Below is a small trained network, with its code and all its weights. Each question gives an input and a target symbol and asks what happens when units are switched off, that is, made to give their printed mean instead of their output.

import numpy as np


def w(rows, s, z=0):
    codes = np.array(rows[::2]) - 128.0
    scale = np.full(codes.shape[1], s)
    scale[-1] = z or s
    return codes * scale


def f(y):
    return y / 2 * (1 + np.tanh(0.7978845608 * (y + 0.044715 * y**3)))


def softmax(a):
    e = np.exp(a - a.max(-1, keepdims=True))
    return e / e.sum(-1, keepdims=True)


def log_softmax(a):
    a = a - a.max(-1, keepdims=True)
    return a - np.log(np.exp(a).sum(-1, keepdims=True))


def net(x, mask):
    ids = ['αβγδεζημξπτφψω'.index(c) for c in x.split()]
    T = len(ids)
    res = E[ids] + P[:T]
    r = res
    for j in range(2):
        rows = slice(4 * j, 4 * j + 4)
        q, k, v = (r @ M[0][rows].T for M in (Q, K, V))
        z = softmax(np.where(np.tri(T) > 0, q @ k.T / 4**0.5, -1e9)) @ v
        o = O[0][rows]
        res = res + np.where(mask[j], z, o[:, -1]) @ o[:, :-1]
    y = f(res @ A[0][:, :-1].T + A[0][:, -1])
    res = res + np.where(mask[2:6], y, B[0][:, -1]) @ B[0][:, :-1]
    return log_softmax(res[-1] @ U[:, :-1].T + U[:, -1])


Q, K, V, O, A, B = {}, {}, {}, {}, {}, {}
E = w([
[145,124,170,97],'α',
[118,128,171,150],'β',
[155,161,127,140],'γ',
[66,118,132,119],'δ',
[117,61,122,123],'ε',
[119,47,142,160],'ζ',
[83,67,155,76],'η',
[210,58,101,139],'μ',
[150,101,121,120],'ξ',
[157,77,76,62],'π',
[131,162,94,68],'τ',
[214,124,99,125],'φ',
[104,176,173,113],'ψ',
[78,137,7,165],'ω',
],0.018)
P = w([
[90,98,2,200],'0',
[86,32,54,64],'1',
[94,43,49,67],'2',
[92,46,52,58],'3',
[93,53,61,55],'4',
[93,49,53,59],'5',
],0.009)
Q[0] = w([
[100,126,138,99],'h0',
[168,243,146,159],'h0',
[144,68,194,180],'h0',
[166,167,117,34],'h0',
[232,221,246,222],'h1',
[105,139,47,70],'h1',
[123,166,174,147],'h1',
[192,230,191,227],'h1',
],0.013)
K[0] = w([
[107,106,162,60],'h0',
[119,39,53,91],'h0',
[155,95,250,40],'h0',
[51,94,76,179],'h0',
[150,40,235,36],'h1',
[137,189,174,243],'h1',
[171,143,99,24],'h1',
[179,133,178,37],'h1',
],0.013)
V[0] = w([
[108,102,195,129],'h0',
[247,116,178,90],'h0',
[159,239,147,192],'h0',
[200,89,181,75],'h0',
[41,137,204,187],'h1',
[183,36,124,247],'h1',
[190,237,96,162],'h1',
[173,36,103,91],'h1',
],0.012)
O[0] = w([
[140,108,110,123,49],'h0',
[116,43,141,154,3],'h0',
[201,152,103,179,52],'h0',
[120,68,140,131,28],'h0',
[222,185,127,32,52],'h1',
[192,87,240,196,171],'h1',
[158,149,72,254,121],'h1',
[62,44,171,158,171],'h1',
],0.013)
A[0] = w([
[92,126,102,108,255],'n0',
[255,120,136,142,109],'n1',
[96,63,85,168,85],'n2',
[223,91,205,115,53],'n3',
],0.0083,0.0084)
B[0] = w([
[254,95,144,132,249],'n0',
[250,126,153,223,138],'n1',
[42,186,66,79,191],'n2',
[86,232,215,72,156],'n3',
],0.0079,0.014)
U = w([
[214,19,95,141,254],'α',
[213,133,171,135,205],'β',
[187,102,121,215,239],'γ',
[133,211,138,47,7],'δ',
[148,112,185,125,143],'ε',
[118,180,216,134,41],'ζ',
[142,83,125,60,96],'η',
[68,156,189,181,42],'μ',
[139,97,158,171,172],'ξ',
[67,97,109,136,46],'π',
[58,157,2,154,127],'τ',
[80,106,98,232,35],'φ',
[215,123,54,98,131],'ψ',
[115,179,168,182,170],'ω',
],0.0092,0.0089)

Each question gives the input, a string of symbols that net reads in full, and the target symbol t.
The units are the heads (4 rows each of Q, K, V and O) and the neurons (one row each of A and B). Each row of codes is followed by its name. A weight is (code - 128) times the scale printed after its matrix; where a second scale follows, it is the last column's (O, A, B and U).
mask holds one flag per unit, heads first, then neurons. A switched-off unit (its flag False) gives its mean, the last column of its rows in O or B, instead of its output. The means were averaged over made-up inputs and are rounded, as every weight is.
A unit's drop is (log p(t) with every unit on - log p(t) with that unit switched off) / (log p(t) with every unit on - log p(t) with every unit switched off).
The circuit of an input: a set's keep is (log p(t) with only the set's units on - log p(t) with every unit switched off) / (log p(t) with every unit on - log p(t) with every unit switched off). Starting from all 6 units, units are removed one at a time, each time the one whose removal leaves the highest keep (on an exact tie, the one counted first), for as long as the keep stays at least 0.8.
circuit, biggest first: the units of the circuit, biggest drop first
most important unit: the unit with the biggest drop
top k neurons: the k neurons with the biggest drops, biggest first
heads that matter: for each layer, one digit per head in row order, 1 if its drop is at least 0.15 and else 0, layers parted by /
drop when u is switched off: that unit's drop, to one decimal
input τ τ δ, target τ: circuit, biggest first	h1
input γ ζ γ, target γ: heads that matter	11
input η γ η δ, target η: circuit, biggest first	h1; h0
input μ τ γ η β, target μ: circuit, biggest first	h1; n0
input τ ψ π, target τ: heads that matter	01
input τ τ τ τ γ, target τ: heads that matter	01
input ζ η μ ε, target ζ: circuit, biggest first	h1; n3
input π β β ξ τ, target π: circuit, biggest first	h1; h0
input φ τ π τ τ η, target φ: heads that matter	01
input ψ μ τ τ, target ψ: heads that matter	11
input β μ β γ, target β: circuit, biggest first	h1; n1
input τ τ τ α α, target τ: heads that matter	01
input τ γ ω τ τ ζ, target π: circuit, biggest first	n2; h0; h1
input α τ γ τ φ, target α: most important unit	h0
input β ψ τ, target β: circuit, biggest first	h1; n1; h0
input ζ τ β μ ξ γ, target ζ: top 2 neurons	n3; n0
input γ γ τ μ, target γ: top 2 neurons	n1; n0
input μ ζ τ, target μ: drop when n3 is switched off	0.1
input ψ γ α, target ψ: drop when h1 is switched off	0.9
input η τ α τ τ, target η: drop when h1 is switched off	0.5
input π ω η, target η: most important unit	h0
